Here is a tiny trained network, its code and every weight. The questions are about switching its units off for an input and a target symbol, where a switched-off unit gives its printed mean instead of its output.

import numpy as np


def w(rows, s, z=0):
    codes = np.array(rows[::2]) - 128.0
    scale = np.full(codes.shape[1], s)
    scale[-1] = z or s
    return codes * scale


def norm(h):
    return h / np.sqrt((h * h).mean(-1, keepdims=True) + 1e-5)


def f(y):
    return y / 2 * (1 + np.tanh(0.7978845608 * (y + 0.044715 * y**3)))


def softmax(a):
    e = np.exp(a - a.max(-1, keepdims=True))
    return e / e.sum(-1, keepdims=True)


def log_softmax(a):
    a = a - a.max(-1, keepdims=True)
    return a - np.log(np.exp(a).sum(-1, keepdims=True))


def net(x, mask):
    ids = ['ΔΘΛΣΨΩαβγζξπφ'.index(c) for c in x.split()]
    T = len(ids)
    res = E[ids] + P[:T]
    u = 0
    for l in range(2):
        r = norm(res)
        for j in range(2):
            rows = slice(3 * j, 3 * j + 3)
            q, k, v = (r @ M[l][rows].T for M in (Q, K, V))
            z = softmax(np.where(np.tri(T) > 0, q @ k.T / 3**0.5, -1e9)) @ v
            o = O[l][rows]
            res = res + np.where(mask[u + j], z, o[:, -1]) @ o[:, :-1]
        u += 2
        y = f(norm(res) @ A[l][:, :-1].T + A[l][:, -1])
        res = res + np.where(mask[u : u + 8], y, B[l][:, -1]) @ B[l][:, :-1]
        u += 8
    return log_softmax(norm(res)[-1] @ U[:, :-1].T + U[:, -1])


Q, K, V, O, A, B = {}, {}, {}, {}, {}, {}
E = w([
[121,148,112,248,167,142,150,93,106],'Δ',
[219,116,196,119,148,76,163,242,172],'Θ',
[128,184,171,49,125,227,99,47,77],'Λ',
[149,161,114,249,166,107,177,56,158],'Σ',
[97,89,163,80,113,170,170,148,125],'Ψ',
[135,216,40,174,83,67,139,236,183],'Ω',
[129,156,70,26,180,166,173,144,184],'α',
[95,122,68,122,127,144,247,197,161],'β',
[110,152,192,181,79,100,166,82,130],'γ',
[204,150,222,104,49,140,68,247,99],'ζ',
[94,179,106,104,158,177,233,165,146],'ξ',
[48,154,201,96,138,192,143,176,124],'π',
[194,93,210,237,165,181,54,61,202],'φ',
],0.019)
P = w([
[150,88,41,197,155,64,62,64,3],'0',
[102,173,120,146,2,61,225,63,209],'1',
[78,178,144,150,35,117,239,95,210],'2',
[79,159,160,154,47,155,202,94,182],'3',
[85,161,185,166,47,217,188,112,115],'4',
[85,156,185,151,72,235,171,117,123],'5',
],0.0073)
Q[0] = w([
[210,97,52,201,138,1,46,129,110],'L0H0',
[132,92,61,136,236,188,140,31,122],'L0H0',
[24,208,103,177,136,200,222,31,117],'L0H0',
[230,113,94,190,179,76,28,114,104],'L0H1',
[160,111,201,111,226,214,172,85,189],'L0H1',
[103,128,151,17,121,85,95,72,115],'L0H1',
],0.0073)
K[0] = w([
[100,215,167,144,2,171,215,67,196],'L0H0',
[111,88,123,177,161,129,186,75,131],'L0H0',
[106,158,86,199,203,80,101,78,56],'L0H0',
[142,151,173,176,98,191,159,104,236],'L0H1',
[182,69,158,134,216,150,114,120,83],'L0H1',
[78,102,187,74,105,183,82,117,98],'L0H1',
],0.0091)
V[0] = w([
[29,205,138,194,161,135,104,133,93],'L0H0',
[109,89,159,194,2,141,200,160,57],'L0H0',
[187,142,229,165,181,120,185,81,148],'L0H0',
[162,41,163,128,158,93,193,192,143],'L0H1',
[203,89,79,124,108,67,200,64,196],'L0H1',
[64,60,138,143,115,130,44,97,96],'L0H1',
],0.0073)
O[0] = w([
[38,74,73,227,109,94,163,151,123,252],'L0H0',
[64,72,165,118,215,47,48,1,160,246],'L0H0',
[13,235,163,121,129,113,114,104,90,226],'L0H0',
[123,241,172,175,135,158,119,99,181,112],'L0H1',
[192,169,147,62,201,200,77,27,68,118],'L0H1',
[161,116,164,239,102,145,80,149,107,21],'L0H1',
],0.0087,0.0036)
A[0] = w([
[134,111,106,139,72,103,133,202,114,4],'L0N0',
[120,132,132,164,42,107,116,62,170,77],'L0N1',
[221,111,164,102,139,131,44,254,141,64],'L0N2',
[169,112,189,136,125,171,103,98,158,42],'L0N3',
[140,116,140,133,161,137,205,133,202,171],'L0N4',
[245,137,169,133,65,135,115,188,134,38],'L0N5',
[112,129,56,79,143,125,95,147,148,34],'L0N6',
[189,182,104,114,130,64,112,123,111,82],'L0N7',
],0.011,0.003)
B[0] = w([
[179,108,92,135,150,168,120,1,138,155],'L0N0',
[73,105,161,100,140,191,118,211,110,197],'L0N1',
[127,200,135,102,152,16,85,137,123,162],'L0N2',
[125,77,136,126,148,183,105,199,191,167],'L0N3',
[130,61,192,90,95,157,30,116,69,254],'L0N4',
[139,165,126,107,187,83,45,198,39,148],'L0N5',
[88,111,140,175,109,224,193,155,106,145],'L0N6',
[65,136,4,178,83,98,150,98,170,149],'L0N7',
],0.0099,0.0062)
Q[1] = w([
[176,131,160,200,233,117,103,94,192],'L1H0',
[204,191,167,134,177,40,87,145,135],'L1H0',
[99,85,232,84,83,149,118,135,80],'L1H0',
[141,150,113,113,91,118,1,191,212],'L1H1',
[66,52,133,64,91,184,79,166,69],'L1H1',
[120,50,213,111,162,215,218,120,59],'L1H1',
],0.0096)
K[1] = w([
[93,121,190,116,152,172,105,94,169],'L1H0',
[86,156,183,43,100,105,129,139,135],'L1H0',
[201,111,130,149,184,135,105,143,50],'L1H0',
[142,142,168,56,80,128,130,175,253],'L1H1',
[190,65,88,156,159,110,113,156,144],'L1H1',
[162,95,85,173,186,194,101,104,40],'L1H1',
],0.012)
V[1] = w([
[73,122,107,154,199,183,221,73,187],'L1H0',
[182,128,100,151,122,168,149,153,123],'L1H0',
[60,146,188,104,124,128,134,181,235],'L1H0',
[158,92,91,57,254,116,186,80,108],'L1H1',
[55,128,176,94,107,128,169,179,54],'L1H1',
[110,144,72,94,142,117,204,228,236],'L1H1',
],0.0098)
O[1] = w([
[187,162,135,139,217,93,210,214,134,225],'L1H0',
[167,171,152,105,86,180,129,134,148,49],'L1H0',
[121,162,202,199,132,70,90,171,169,172],'L1H0',
[143,96,134,32,175,91,81,99,115,70],'L1H1',
[59,154,2,119,137,132,54,120,170,233],'L1H1',
[44,104,180,96,93,115,137,207,243,2],'L1H1',
],0.0097,0.0031)
A[1] = w([
[210,159,130,93,34,55,40,157,145,91],'L1N0',
[225,90,196,78,94,64,76,217,225,217],'L1N1',
[59,233,60,204,43,176,180,254,211,195],'L1N2',
[93,131,40,33,93,122,169,93,69,217],'L1N3',
[190,198,65,175,191,59,137,22,144,254],'L1N4',
[166,116,170,244,208,136,125,116,139,120],'L1N5',
[61,131,82,143,162,9,47,48,108,85],'L1N6',
[116,108,221,137,91,167,30,127,105,112],'L1N7',
],0.0081,0.0059)
B[1] = w([
[62,150,84,143,171,140,93,149,54,147],'L1N0',
[139,140,115,235,111,127,69,127,6,191],'L1N1',
[181,80,79,145,115,106,158,73,205,254],'L1N2',
[103,156,148,156,140,125,138,175,189,217],'L1N3',
[103,104,161,157,73,74,33,136,160,204],'L1N4',
[125,135,143,166,247,173,56,146,103,172],'L1N5',
[23,173,141,123,105,107,67,91,87,189],'L1N6',
[152,151,126,140,217,147,150,146,198,177],'L1N7',
],0.013,0.0096)
U = w([
[148,63,2,131,95,201,76,41,65,149],'Δ',
[181,112,143,203,208,117,42,182,134,169],'Θ',
[49,112,71,184,149,151,206,146,57,78],'Λ',
[51,40,131,102,92,218,51,37,189,3],'Σ',
[133,15,208,93,88,155,151,175,102,167],'Ψ',
[147,215,132,200,48,156,195,66,98,88],'Ω',
[123,208,194,77,111,135,133,56,214,100],'α',
[124,170,108,98,196,99,223,95,38,147],'β',
[65,133,35,168,123,24,12,39,72,116],'γ',
[145,36,97,217,43,36,112,169,189,178],'ζ',
[184,159,39,85,94,199,54,201,120,159],'ξ',
[29,85,115,52,191,78,145,212,184,106],'π',
[189,37,135,47,196,60,110,36,127,199],'φ',
],0.008,0.0038)

Each question gives the input, a string of symbols that net reads in full, and the target symbol t.
The units are the heads (3 rows each of Q, K, V and O) and the neurons (one row each of A and B). Each row of codes is followed by its name. A weight is (code - 128) times the scale printed after its matrix; where a second scale follows, it is the last column's (O, A, B and U).
mask holds one flag per unit, layer by layer, with each layer's heads first. A switched-off unit (its flag False) gives its mean, the last column of its rows in O or B, instead of its output. The means were averaged over made-up inputs and are rounded, as every weight is.
A unit's drop is (log p(t) with every unit on - log p(t) with that unit switched off) / (log p(t) with every unit on - log p(t) with every unit switched off).
The circuit of an input: a set's keep is (log p(t) with only the set's units on - log p(t) with every unit switched off) / (log p(t) with every unit on - log p(t) with every unit switched off). Starting from the 12 units with the biggest drops (on a tie, the unit counted first), units are removed one at a time, each time the one whose removal leaves the highest keep (on an exact tie, the one counted first), for as long as the keep stays at least 0.8.
circuit, biggest first: the units of the circuit, biggest drop first
heads that matter: for each layer, one digit per head in row order, 1 if its drop is at least 0.15 and else 0, layers parted by /
input Θ γ π π γ, target α: circuit, biggest first -> (L0H0; L1N1)
input ξ ζ β π ξ, target π: circuit, biggest first -> (L1H1; L1H0)
input γ Ω Σ Ω γ ξ, target γ: circuit, biggest first -> (L1H1; L0H0)
input φ π Ψ Ω β, target Ω: heads that matter -> 11 / 01
input Θ β Ω β Λ Ψ, target α: circuit, biggest first -> (L0H1; L0H0)
input ξ ξ γ, target π: circuit, biggest first -> (L0N1; L1H1; L1H0)
input γ Ψ Ψ, target γ: circuit, biggest first -> (L1H1; L0H0)
input ξ Ω π ξ β ζ, target γ: heads that matter -> 00 / 00
input ξ Ψ ζ β, target π: heads that matter -> 10 / 11
input Σ Σ Ω α π, target β: heads that matter -> 01 / 11
input π α π π, target ζ: heads that matter -> 01 / 00
input π β Ω Ψ ξ, target ζ: heads that matter -> 01 / 00
input Ψ Λ φ γ, target Θ: heads that matter -> 11 / 00
input Ω ζ γ Ω ξ, target Ψ: heads that matter -> 10 / 01
input α Ω Θ, target γ: heads that matter -> 00 / 00
input α φ φ ξ π π, target ξ: circuit, biggest first -> (L0H0)
input φ Ω π Ω α, target Ω: circuit, biggest first -> (L0H0; L1H1)
input φ Ψ π Λ π, target Ω: heads that matter -> 10 / 01
input Σ Λ Σ π, target β: circuit, biggest first -> (L1H0; L1H1)
input Δ Ω φ π, target Λ: heads that matter -> 11 / 11
input β ζ β Λ, target φ: circuit, biggest first -> (L0H0; L1H1)
input Λ φ φ Λ, target Δ: heads that matter -> 11 / 11
input π ξ ξ φ α α, target ζ: circuit, biggest first -> (L0H1)
input φ φ Ω π, target Ω: circuit, biggest first -> (L0H0; L1H1)
input ζ Ω π φ ξ ξ, target Σ: circuit, biggest first -> (L1H0; L1N1)
